Below are the code and all the weights of a small trained network. Each question names an input and a target symbol and asks about switching units off, where a switched-off unit gives its printed mean instead of its output.

import numpy as np


def w(rows, s, z=0):
    codes = np.array(rows[::2]) - 128.0
    scale = np.full(codes.shape[1], s)
    scale[-1] = z or s
    return codes * scale


def f(y):
    return np.maximum(y, 0)


def softmax(a):
    e = np.exp(a - a.max(-1, keepdims=True))
    return e / e.sum(-1, keepdims=True)


def log_softmax(a):
    a = a - a.max(-1, keepdims=True)
    return a - np.log(np.exp(a).sum(-1, keepdims=True))


def net(x, mask):
    ids = ['ΘΛΞΠΩαδμστφψ'.index(c) for c in x.split()]
    T = len(ids)
    res = E[ids] + P[:T]
    u = 0
    for l in range(3):
        r = res
        for j in range(3):
            rows = slice(2 * j, 2 * j + 2)
            q, k, v = (r @ M[l][rows].T for M in (Q, K, V))
            z = softmax(np.where(np.tri(T) > 0, q @ k.T / 2**0.5, -1e9)) @ v
            o = O[l][rows]
            res = res + np.where(mask[u + j], z, o[:, -1]) @ o[:, :-1]
        u += 3
        y = f(res @ A[l][:, :-1].T + A[l][:, -1])
        res = res + np.where(mask[u : u + 8], y, B[l][:, -1]) @ B[l][:, :-1]
        u += 8
    return log_softmax(res[-1] @ U[:, :-1].T + U[:, -1])


Q, K, V, O, A, B = {}, {}, {}, {}, {}, {}
E = w([
[81,166,186],'Θ',
[107,212,58],'Λ',
[84,167,188],'Ξ',
[195,238,102],'Π',
[137,80,157],'Ω',
[143,10,102],'α',
[236,15,86],'δ',
[80,172,169],'μ',
[28,24,13],'σ',
[80,182,146],'τ',
[84,181,149],'φ',
[204,97,254],'ψ',
],0.017)
P = w([
[160,66,248],'0',
[120,148,18],'1',
[119,137,21],'2',
[118,132,31],'3',
[116,126,39],'4',
[110,120,59],'5',
[112,120,59],'6',
[104,117,70],'7',
[90,100,119],'8',
],0.011)
Q[0] = w([
[84,134,162],'L0H0',
[227,92,176],'L0H0',
[96,133,207],'L0H1',
[196,119,113],'L0H1',
[244,174,194],'L0H2',
[33,162,105],'L0H2',
],0.011)
K[0] = w([
[97,148,79],'L0H0',
[197,77,105],'L0H0',
[117,104,255],'L0H1',
[235,97,87],'L0H1',
[237,171,14],'L0H2',
[149,108,196],'L0H2',
],0.0099)
V[0] = w([
[180,190,103],'L0H0',
[142,148,95],'L0H0',
[91,142,215],'L0H1',
[176,102,36],'L0H1',
[140,104,83],'L0H2',
[141,176,10],'L0H2',
],0.013)
O[0] = w([
[110,169,205,169],'L0H0',
[137,147,119,155],'L0H0',
[162,254,77,2],'L0H1',
[116,195,231,255],'L0H1',
[74,40,247,114],'L0H2',
[91,117,201,81],'L0H2',
],0.0059,0.0085)
A[0] = w([
[134,7,170,83],'L0N0',
[238,148,240,132],'L0N1',
[86,213,212,163],'L0N2',
[167,173,88,88],'L0N3',
[254,182,186,197],'L0N4',
[50,210,111,254],'L0N5',
[254,29,169,177],'L0N6',
[111,168,196,145],'L0N7',
],0.009,0.0063)
B[0] = w([
[166,161,81,203],'L0N0',
[148,174,195,198],'L0N1',
[124,110,89,213],'L0N2',
[51,160,111,165],'L0N3',
[50,162,166,179],'L0N4',
[204,124,255,250],'L0N5',
[187,138,49,212],'L0N6',
[82,105,68,185],'L0N7',
],0.0095,0.011)
Q[1] = w([
[141,213,131],'L1H0',
[95,115,175],'L1H0',
[125,5,204],'L1H1',
[100,90,59],'L1H1',
[160,95,95],'L1H2',
[212,116,53],'L1H2',
],0.013)
K[1] = w([
[108,247,192],'L1H0',
[70,181,106],'L1H0',
[208,2,207],'L1H1',
[178,80,136],'L1H1',
[29,132,229],'L1H2',
[183,188,169],'L1H2',
],0.0079)
V[1] = w([
[255,68,108],'L1H0',
[168,42,127],'L1H0',
[108,132,213],'L1H1',
[106,129,192],'L1H1',
[126,161,166],'L1H2',
[125,75,48],'L1H2',
],0.0072)
O[1] = w([
[144,81,197,128],'L1H0',
[190,63,44,3],'L1H0',
[184,75,197,185],'L1H1',
[158,2,167,160],'L1H1',
[128,87,111,122],'L1H2',
[177,101,65,143],'L1H2',
],0.0055,0.004)
A[1] = w([
[19,85,73,150],'L1N0',
[82,149,133,254],'L1N1',
[100,135,123,165],'L1N2',
[255,23,4,75],'L1N3',
[49,113,112,241],'L1N4',
[98,103,48,210],'L1N5',
[169,159,130,70],'L1N6',
[120,252,180,192],'L1N7',
],0.0098,0.0064)
B[1] = w([
[135,93,255,136],'L1N0',
[202,130,179,175],'L1N1',
[182,188,131,139],'L1N2',
[156,80,86,216],'L1N3',
[226,122,211,143],'L1N4',
[55,80,168,160],'L1N5',
[96,182,169,144],'L1N6',
[105,115,193,251],'L1N7',
],0.008,0.019)
Q[2] = w([
[80,125,201],'L2H0',
[8,150,106],'L2H0',
[49,121,134],'L2H1',
[137,65,103],'L2H1',
[100,121,132],'L2H2',
[117,34,118],'L2H2',
],0.011)
K[2] = w([
[122,254,146],'L2H0',
[75,154,180],'L2H0',
[139,194,162],'L2H1',
[169,28,131],'L2H1',
[158,97,65],'L2H2',
[183,86,190],'L2H2',
],0.0092)
V[2] = w([
[194,145,211],'L2H0',
[198,149,55],'L2H0',
[62,174,67],'L2H1',
[112,182,255],'L2H1',
[87,209,39],'L2H2',
[21,50,65],'L2H2',
],0.0064)
O[2] = w([
[94,5,181,209],'L2H0',
[144,203,23,136],'L2H0',
[80,255,137,42],'L2H1',
[98,95,95,187],'L2H1',
[71,128,236,26],'L2H2',
[98,64,241,5],'L2H2',
],0.0063,0.015)
A[2] = w([
[255,151,191,192],'L2N0',
[178,167,102,80],'L2N1',
[130,60,117,149],'L2N2',
[159,75,75,4],'L2N3',
[120,88,85,104],'L2N4',
[127,215,88,130],'L2N5',
[40,144,63,161],'L2N6',
[57,103,184,85],'L2N7',
],0.011,0.013)
B[2] = w([
[158,115,131,253],'L2N0',
[50,174,179,193],'L2N1',
[82,180,73,215],'L2N2',
[126,162,254,186],'L2N3',
[45,198,122,168],'L2N4',
[86,32,121,193],'L2N5',
[199,132,239,138],'L2N6',
[154,207,103,197],'L2N7',
],0.0078,0.026)
U = w([
[130,112,218,4],'Θ',
[90,149,143,121],'Λ',
[55,200,70,138],'Ξ',
[119,127,144,133],'Π',
[128,93,36,233],'Ω',
[125,125,146,146],'α',
[49,190,160,9],'δ',
[91,147,142,117],'μ',
[32,109,122,118],'σ',
[150,7,106,169],'τ',
[103,140,143,142],'φ',
[202,141,134,58],'ψ',
],0.013,0.011)

Each question gives the input, a string of symbols that net reads in full, and the target symbol t.
The units are the heads (2 rows each of Q, K, V and O) and the neurons (one row each of A and B). Each row of codes is followed by its name. A weight is (code - 128) times the scale printed after its matrix; where a second scale follows, it is the last column's (O, A, B and U).
mask holds one flag per unit, layer by layer, with each layer's heads first. A switched-off unit (its flag False) gives its mean, the last column of its rows in O or B, instead of its output. The means were averaged over made-up inputs and are rounded, as every weight is.
A unit's drop is (log p(t) with every unit on - log p(t) with that unit switched off) / (log p(t) with every unit on - log p(t) with every unit switched off).
The circuit of an input: a set's keep is (log p(t) with only the set's units on - log p(t) with every unit switched off) / (log p(t) with every unit on - log p(t) with every unit switched off). Starting from the 12 units with the biggest drops (on a tie, the unit counted first), units are removed one at a time, each time the one whose removal leaves the highest keep (on an exact tie, the one counted first), for as long as the keep stays at least 0.8.
circuit, biggest first: the units of the circuit, biggest drop first
top k neurons: the k neurons with the biggest drops, biggest first
k most important neurons of layer l: the k neurons of layer l with the biggest drops, biggest first
heads that matter: for each layer, one digit per head in row order, 1 if its drop is at least 0.15 and else 0, layers parted by /
input σ Π τ ψ, target ψ: 2 most important neurons of layer 1	L1N7, L1N5
input δ Λ τ φ ψ, target Ω: heads that matter	100 / 000 / 100
input δ ψ α σ, target τ: circuit, biggest first	L2H1
input ψ σ Λ φ Λ σ ψ Ξ, target δ: circuit, biggest first	L0H2, L1H1, L2H2
input Ω δ δ Π δ ψ Λ, target Θ: circuit, biggest first	L2H2, L0N5, L1H1, L0N6
input Ω σ Λ Λ σ Λ Λ τ, target Θ: circuit, biggest first	L2H2, L0N5
input Ω τ ψ Π ψ Λ ψ Ξ, target Θ: circuit, biggest first	L0N5, L0N6, L2N2
input Λ Θ ψ α α Λ Λ σ, target τ: circuit, biggest first	L1N0, L2N1
input δ δ δ, target ψ: heads that matter	011 / 100 / 010
input σ Λ σ Λ, target ψ: top 2 neurons	L1N7, L0N4
input δ Π Λ μ Λ Λ δ Λ, target Ω: top 2 neurons	L1N7, L0N6
input Π μ ψ, target σ: top 4 neurons	L0N4, L2N2, L0N5, L1N7
input Π δ Π τ, target σ: 2 most important neurons of layer 1	L1N7, L1N3
input Λ φ Π Λ ψ Λ τ α α, target Ξ: heads that matter	000 / 000 / 000
input δ Λ μ α Λ, target Ω: top 3 neurons	L0N6, L2N3, L2N5
input δ α δ α Λ ψ Λ Π Θ, target Ω: heads that matter	010 / 110 / 100
input α Π α φ α φ, target Ξ: 3 most important neurons of layer 0	L0N6, L0N5, L0N1
input Λ φ ψ ψ, target τ: 2 most important neurons of layer 2	L2N1, L2N3
input α φ τ, target Ξ: top 3 neurons	L0N6, L2N1, L0N5
input δ Λ Λ α Λ α τ, target Ω: 3 most important neurons of layer 0	L0N1, L0N5, L0N4
input Π Π Ξ Λ Θ Λ, target σ: heads that matter	000 / 100 / 110
input Π τ μ, target σ: top 2 neurons	L2N2, L0N4
